In the rows, zero is written as 128.
Facts:
lomu | σ 307 | κ trustunu | ρ 649
stifli | σ 20 | κ kugol | ρ 475
trestor | σ 1 | κ droplaskal | ρ 746
zugril | κ zekiflak
kletem | κ sulaski | ρ 463
stimem | κ zigeflo
drelin | σ 726 | κ fatrigrem | ρ 655
peflir | σ 307 | κ stimem | ρ 649
grimor | σ 947 | κ kugol | ρ 475
kipim | κ gutodro
lisel | σ 330 | κ zona | ρ 969
stesko | σ 996 | κ droplaskal | ρ 463
meba | σ 444 | κ zigeflo | ρ 649
dosto | κ kugol
lodrun | σ 1 | κ driser | ρ 475
tistun | σ 307 | κ driser | ρ 475
lobin | σ 444 | κ kugol | ρ 0
gralir | σ 412 | κ stimem | ρ 475
subokar | σ 947 | κ driser | ρ 475
nimi | σ 346 | κ pliklem | ρ 969
tena | σ 1 | κ triflik | ρ 0
brabara | σ 657 | κ kipim | ρ 463
flavu | σ 737 | κ neme | ρ 969
sivil | σ 330 | κ droplaskal | ρ 463
tudris | κ sketrus
dibil | σ 947 | κ nuskor | ρ 969
fogo | σ 996 | κ zizem | ρ 0
ladrak | κ flezul
rifo | κ zona | ρ 655
rupom | σ 346 | κ zigeflo | ρ 649
maflu | κ skeflilus | ρ 969
mepla | σ 726 | κ zizem | ρ 463
klustupir | σ 737 | κ belin | ρ 463
dreplo | σ 657 | κ zigeflo | ρ 0
treklo | σ 657 | κ zizem | ρ 475
veklin | σ 737 | κ skeflilus | ρ 475
bromil | σ 1 | κ zigeflo | ρ 649
tabrik | σ 657 | κ driser | ρ 746
drodo | σ 587 | κ trizi | ρ 475
klazol | σ 657 | κ trakla | ρ 746
brone | σ 412 | κ tira | ρ 463
tranur | κ nuskor | ρ 475
galar | σ 726 | κ tudris | ρ 746
drapun | σ 726 | κ kugol | ρ 475
kibrok | σ 947 | κ sefle | ρ 0
tribra | σ 657 | κ tira | ρ 746
gusku | σ 20 | κ zona | ρ 463
zona | κ baplun
mabe | σ 813 | κ sulaski | ρ 649
studru | σ 307 | κ tudris | ρ 746
pulor | κ zizem | ρ 475
finam | σ 330 | κ tira | ρ 0
droplem | κ skobo
noskel | σ 412 | κ nuskor | ρ 969
bura | σ 947 | κ skeflilus | ρ 463
tromol | σ 737 | κ plaram | ρ 649
gupen | σ 947 | κ trizi | ρ 969
belin | κ zigeflo
pupluk | σ 412 | κ kugol | ρ 475
skufes | σ 346 | κ droplaskal | ρ 463
gebron | σ 947 | κ zona | ρ 0
trakla | κ dribru
steses | σ 346 | κ sebatis | ρ 0
skerin | σ 444 | κ ludok | ρ 0
kade | σ 726 | κ trizi | ρ 463
trabrel | σ 949 | κ zekiflak | ρ 969
stube | σ 996 | κ ladrak | ρ 655
klasko | κ skeflilus | ρ 463
stoluk | σ 616 | κ klozem | ρ 475
subre | σ 737 | κ zizem | ρ 463
dulom | σ 912 | κ skeflilus | ρ 0
pluskul | σ 657 | κ stimem | ρ 649
flegras | σ 737 | κ zigeflo | ρ 0
trivotan | σ 947 | κ ladrak | ρ 655
nupen | σ 947 | κ belin | ρ 463
labadrer | κ zizem | ρ 463
kiklos | σ 996 | κ kipim | ρ 463
napu | σ 1 | κ neme | ρ 969
mekle | σ 346 | κ trustunu | ρ 746
trubin | σ 737 | κ droplaskal | ρ 463
trovon | σ 346 | κ skeflilus | ρ 463
kobrozi | σ 657 | κ zekiflak | ρ 475
guplok | σ 657 | κ dribru | ρ 0
mustas | σ 587 | κ kipim | ρ 463
ridel | σ 444 | κ triflik | ρ 0
klesen | σ 330 | κ skeflilus | ρ 746
sulaski | κ dribru
zoskor | σ 737 | κ driser | ρ 475
fotre | σ 238 | κ zekiflak | ρ 655
treskivu | κ skeflilus | ρ 475
debasuk | σ 20 | κ ludok | ρ 0
broklis | σ 20 | κ skeflilus | ρ 655
buris | σ 657 | κ belin | ρ 475
pugru | κ neme | ρ 475
baplo | σ 726 | κ gutodro | ρ 969
tinak | σ 444 | κ zugril | ρ 463
flibur | σ 912 | κ zekiflak | ρ 655
klavak | σ 587 | κ trakla | ρ 746
brolom | κ stimem | ρ 649
dabripel | σ 346 | κ neme | ρ 969
flifipla | σ 346 | κ driser | ρ 0
siskan | κ gutodro
gebraflu | κ kugol | ρ 475
bemum | σ 657 | κ skeflilus | ρ 463
bedra | κ pledradrus
driser | κ sefle
patrek | σ 737 | κ kugol | ρ 969
brabik | σ 346 | κ sefle | ρ 655
kotrom | κ siskan | ρ 655
trustunu | κ zigeflo
skirim | σ 444 | κ droplem | ρ 463
britaror | σ 238 | κ driser | ρ 655
fiska | σ 947 | κ sulaski | ρ 463
staski | σ 307 | κ skeflilus | ρ 655
branidron | κ trustunu | ρ 969
roklom | σ 616 | κ driser | ρ 475
drudre | σ 912 | κ siskan | ρ 463
magul | σ 346 | κ droplem | ρ 655
giplis | κ zigeflo | ρ 463
vonimar | κ driser | ρ 655
dibram | σ 947 | κ tudris | ρ 746
renapim | κ gutodro
ganel | σ 657 | κ droplaskal | ρ 746
ragrefim | σ 346 | κ stimem | ρ 0
brasel | σ 587 | κ renapim | ρ 649
litam | σ 346 | κ sulaski | ρ 463
plaskom | κ baplun
nuskor | κ bedra
trizi | κ skobo
sibon | σ 996 | κ sebatis | ρ 746
grobiflek | κ zizem | ρ 463
triflik | κ dribru
pegur | σ 657 | κ siskan | ρ 746
plagre | σ 912 | κ zigeflo | ρ 649
kliklar | κ stimem | ρ 649
sidri | σ 657 | κ ludok | ρ 655
lobram | σ 782 | κ zizem | ρ 463
bribris | σ 346 | κ zona | ρ 969
plaram | κ dribru
dotror | σ 346 | κ zekiflak | ρ 655
stikive | σ 726 | κ zekiflak | ρ 655
kaskel | σ 657 | κ gutodro | ρ 655
dotek | σ 813 | κ kugol | ρ 475
skeflilus | κ reklu
reklu | κ gutodro
grinevak | σ 996 | κ trites | ρ 463
flugo | σ 616 | κ zekiflak | ρ 649
pomista | σ 616 | κ zigeflo | ρ 649
klabim | σ 20 | κ zekiflak | ρ 463
fatrigrem | κ zugril
vitrin | σ 346 | κ ludok | ρ 969
rastus | σ 782 | κ gutodro | ρ 655
palas | κ driser | ρ 475
statre | σ 346 | κ tudris | ρ 746
drabo | σ 307 | κ kugol | ρ 475
kloflur | σ 657 | κ fatrigrem | ρ 746
zizem | κ pliklem
traplo | σ 947 | κ baplun | ρ 463
neme | κ ludok
tadra | σ 238 | κ reklu | ρ 655
skava | σ 782 | κ droplaskal | ρ 655
plagrin | σ 587 | κ kugol | ρ 475
skuban | σ 657 | κ zerek | ρ 655
trater | σ 947 | κ zizem | ρ 463
tira | κ pliklem
klegram | σ 657 | κ zona | ρ 969
pidriste | σ 412 | κ neme | ρ 0
giplun | σ 657 | κ sefle | ρ 655
brusil | σ 444 | κ fatrigrem | ρ 746
gudil | σ 444 | κ zekiflak | ρ 969
trudrir | σ 949 | κ driser | ρ 746
klozem | κ bistak
beves | σ 1 | κ zekiflak | ρ 655

Known rows:
[128 118 166 214 124 123 102  93 162 122 128 104 116  94  83 133  77 121
 128 110 166 106 114 151 156 140 168 113 126  80 107 107 166 120 137 177
 164 100 148 122  64  82 166  79 136 169  91 142 112]: roklom
[122 109 161 177 108 150 128 129 175 116 155 117 146  90  88 141 102 118
 124  90 178  98 100 153 149 149 158 109 134  56 139 101 151 128 130 192
 161 125 136 108  70 131 167  78 124 163 130 125  93]: driser
[100 110 136 190 110 143 137 109 170 135 151 110 197  96  71 151 103 134
 112  71 126 145 197 125 146 124 123 115 108 107 137 108 143 159 124 144
 155 135 155  85  64  37 109 101 133 174  82 165 122]: stesko
[110 155 142 160 120 142 160 137 192 111 124 147 174 139  98 167 115 121
 108 115 154 120 134 120 164 147 149  96  88 115 144  77 162 149 152 157
 161 130 133  88  87  60 146  81 156 147 103 153 107]: meba
[127 134 155 197 122 130 116  97 179 143 145 101 137 107 105 146 104 133
  99  90 149 126 134 150 127 119 162 108 113 102 137 108 185 134 144 170
 154 107 142 116  78  62 138  89 147 175  88 152 125]: plagrin
[110 161 149 158 127 138 149 135 176 108 138 135 156 123 118 168 110 123
 112 107 155 100 137 130 164 140 151  91  84 118 133  73 165 142 155 159
 173 123 145 100  86  66 146  85 163 160 107 150 110]: rupom
[108 108 141 179 126 128 157 115 178 132 130 115 190 107  52 162 100 121
 122 105 137 135 187 119 162 146 125 131 110  99 131 113 142 160 118 137
 157 132 153  81  68  30 122  88 126 172  73 167 124]: skirim
[150 125 146 189 158 158 131 101 173 118 147 125 134 143 102 156 103 107
 134  79 120 131 165 165 136 122 166 109 116  69 145 113 182  96 140 191
 162 100 142 109 101  74 150  91 149 188  85 175 120]: pulor
[100 109 139 192 110 144 137 108 171 135 151 112 198  95  71 152 104 134
 113  68 130 144 196 124 147 125 123 115 107 105 138 109 142 158 126 143
 154 136 156  84  64  35 111 103 133 174  83 167 119]: grinevak
[107 139 115 149 144 194 141 143 188  97 150 116 196 134 112 147 154 117
 111  79  96 129 192 126 137 132 151  96  87 112 168  78 115 148 173 189
 154 141 168  93  92  65 136  84 156 162  99 185  98]: fogo
[126 144 145 166 105 130 141 135 207 136 133 102 163 121  74 151 121 115
 100 119 149 130 144 123 135 140 133 105 130 101 151  95 173 157 137 159
 149 128 138  92  90  67 162  71 115 166 100 154 136]: gudil
[138 141 160 146 103 133 140 144 193 137 167 107 149 103 105 161 120 115
  94  95 167 104 128 154 136 132 147  92 135  74 160 101 191 133 131 170
 160 128 144 102  82 104 157  80 141 189 131 136 119]: zekiflak
[134 135 158 185 140 114 136 106 187 140 124 113 131 125  84 163  95 122
 111 127 158 121 126 143 149 146 165 123 124  89 134 113 186 132 131 162
 159 101 135 107  83  53 153  75 135 169  81 160 128]: pupluk
[103 130 119 170 132 111 152  84 185 106 166 143 190 106  51 161 118 118
 131  85 167 150 192 116 160 147 146 118  93  88 140 120 140 164 134 113
 150 121 172  93  68  18 136  88  88 200  86 161 103]: bura
[ 97 155 145 163 126 147 145 128 179 121 139 131 174 123 122 166 118 142
  97 103 153 109 133 126 153 137 156  96  81 132 144  73 160 154 159 166
 164 128 136  97  84  60 133  88 159 145 104 153 106]: lomu
[116 141 156 177 123 136 133 127 186 112 141 109 142 109  94 143 114 117
 120 116 154 109 133 137 161 149 155 104 107  90 140  88 153 142 146 173
 155 124 143 111  74  86 167  67 135 166 100 149 104]: giplun
[130 131 141 164 146 154 135 126 181 114 141 103 143 121 100 153 119 106
 121  93 128 108 152 141 130 135 147 112 115  97 141  97 155 131 154 180
 167 107 156 110 104  84 157  87 123 176 102 163 129]: nimi
[132 150 128 165 124 145 138 109 157 118 140 117 176 121  84 166 110 123
 121 117 167 101 141 145 145 135 172  86  84  98 137  90 178 130 139 176
 163 127 148 104  89  58 166  80 155 169  91 146 112]: klazol
[132 138 147 133 127 132 146 123 190 117 184 136 149 104 106 167 129 118
 106  77 185 104 120 156 138 142 170 100 124  63 161 111 176 129 141 165
 164 116 154 107  86 107 154  86 118 195 142 134  96]: kipim

Rows:
No name comes twice in this set of rows, the named rows included.
[114 134 161 189 112 143 122 125 179 108 149 120 148 105  92 136 102 123
 131 105 157 112 134 141 171 147 154  97 122  73 138  86 148 134 138 183
 157 130 138 104  67 100 177  68 133 162 110 149  93]	vonimar
[124 169 143 151 120 122 122 130 171 121 143 100 152 106 106 160 121 121
 102 129 153  95 149 138 162 137 164  74  98 109 138  82 176 139 151 165
 169 131 171 105  72  53 168  67 171 180  97 159 118]	flugo
[127 112 154 225 105 140 122  93 186 122 120 121 144 117  57 124  91 115
 127 104 162 142 117 139 143 142 152 116 116  76 128 110 163 136 129 173
 140 113 123 110  71  78 161  76 127 157  82 136 107]	subokar
[ 96 120 136 175 134 121 134  93 161 129 165 106 181  82  81 159 109 137
 115  80 148 126 189 128 154 136 144 119  98 111 130 113 139 160 136 134
 163 121 174 102  61  28 118  99 117 188  85 165 116]	mustas
[103 166 129 149 145 120 132  96 202 115 182 131 163 113 110 158 147 145
  97 100 179 131 135 129 147 148 188 101 100 105 166  98 152 158 167 153
 149 114 160 114  78  53 159  72  99 179 112 161  91]	staski
[125 132 154 197 127 132 124  97 185 149 142 104 147 118  96 150 105 141
  96 100 152 133 132 144 129 127 164 114 115 104 143 108 183 140 137 172
 149 109 131 110  78  57 139  86 138 163  83 157 124]	drabo
[104 149 130 143 111 150 155 155 199 103 139 118 186 120  85 149 143 108
 109 114 135 122 170 113 159 150 133  92  89 109 159  76 132 166 153 154
 148 150 160  90  76  62 150  68 146 165 101 159 104]	gebron
[116 132 134 185 134 141 107 100 145 119 118 108 171 100  76 153  89 143
 126 140 177  86 108 137 164 156 192 100 106 102 110  90 147 133 145 197
 174 117 154 103  72  64 180  68 138 137  91 155 102]	trudrir
[131 157 142 175 138 105 130  74 186 115 187 154 143 120  96 162 111 128
 124  80 188 139 145 155 157 134 184  95 116  64 149 120 193 122 138 145
 158 102 152 111  81  58 166  83 104 207 110 152  97]	treskivu
[139 146 163 190 117 112 127 108 186 143 143  99 131 116  89 152 101 119
 107 114 155 126 143 148 142 128 151 101 119  89 138 107 202 133 125 158
 152 113 135 112  79  57 158  75 144 185  82 151 133]	kobrozi
[109 161 126 154 130 140 126 106 174 113 165 119 172 109 110 158 134 139
  99 102 165 112 145 136 146 136 183  85  81 114 151  88 155 148 165 165
 159 125 167 111  75  52 152  76 147 171 103 155  94]	brasel
[115 104 137 170 167 134 154 115 163 124 123 106 172 114  64 172 100 116
 134 115 118 118 194 126 165 154 142 142 108  97 125 114 133 141 127 156
 169 115 165  90  79  27 126  88 127 175  63 187 128]	brone
[ 90 136 144 168 120 146 132 140 172  96 139 104 170  92  86 138 119 123
 126 125 150  97 147 117 181 162 149  98  97 102 133  72 110 159 153 172
 160 144 162 103  60  78 170  61 137 151 102 154  90]	flifipla
[112 162 152 153 129 131 138 135 169 104 139 132 142 114 125 168 104 118
 112 106 156  87 133 135 169 139 156  83  88 119 122  73 167 134 161 160
 184 116 159 104  84  70 149  86 170 167 115 149 113]	pomista

Now the same objects, written a new way:
Known rows:
[116 135 137 123 145  93 143 142 116 134 145 131 122]: kaskel
[114 135 124 121 135  93 144 140 113 148 144 116 119]: tadra
[131 116 101 127 114 136  92 117 130 126 112 129 137]: kugol
[129 128 145 106 127 102 129 126 119 158 146 156 134]: pupluk
[114 132 144 131 152 103 139 136 118 138 150 127 125]: brabik
[127 136 149 133 131 126 159 146 125 133 131 107 109]: dulom
[118 132 145 129 152 100 156 142 123 122 149 149 130]: trivotan
[123 119  88 130 118 143  47 113 132 134 117 119 134]: driser
[121 137 141 128 144 108 158 136 118 133 151 136 129]: stikive
[136 116 105 121 113 140  94 116 131 129 114 135 140]: zekiflak
[144 124 167 103 126 143 119 119 131 130 120 142 130]: klabim
[139 119 132 103 119 141  99 118 132 122 123 131 129]: flugo
[117 167 106 161 158 146 213 141 139 114 142 110 125]: gudil
[137 151 141 134 121 148 111 132 132 111 115 124 122]: pegur
[125 107 135 119 128  96 144 132 115 141 148 130 126]: pulor
[127 119 132 122 121 123 111 122 129 120 118 129 127]: pluskul
[136 117 154  92 111 124  90 127 124 140 116 120 113]: trovon
[138 146 155 134 131 157 136 127 138 115 114 138 132]: sibon
[131 115  98 127 114 134  92 117 130 125 111 127 136]: zerek

Rows:
No name comes twice in this set of rows, the named rows included.
[127 117  92 129 117 139  66 115 131 131 115 122 135]	sefle
[139 146 150 139 129 154 120 132 138  98 118 142 130]	dibram
[121 138 130 131 142 109 159 135 116 139 151 128 130]	fotre
[117 131 149 125 154 102 169 137 123 138 145 144 133]	stube
[139 144 155 140 126 156 126 128 132 108 117 125 126]	statre
[129 113 143 117 122 126 115 120 128 126 117 124 127]	rupom
[134 129 140 121 119 129 103 123 124 102 122 117 118]	mepla
[135 125 143  93 111 123  83 129 127 133 118 125 115]	bemum
[134 118 148 121 122 128 121 127 134 118 122 151 130]	nupen
[133 141 155 152 125 147 143 129 131 115 114 128 129]	mekle
[127 112  99 103 104 119  73 124 126 145 104 115 125]	skeflilus

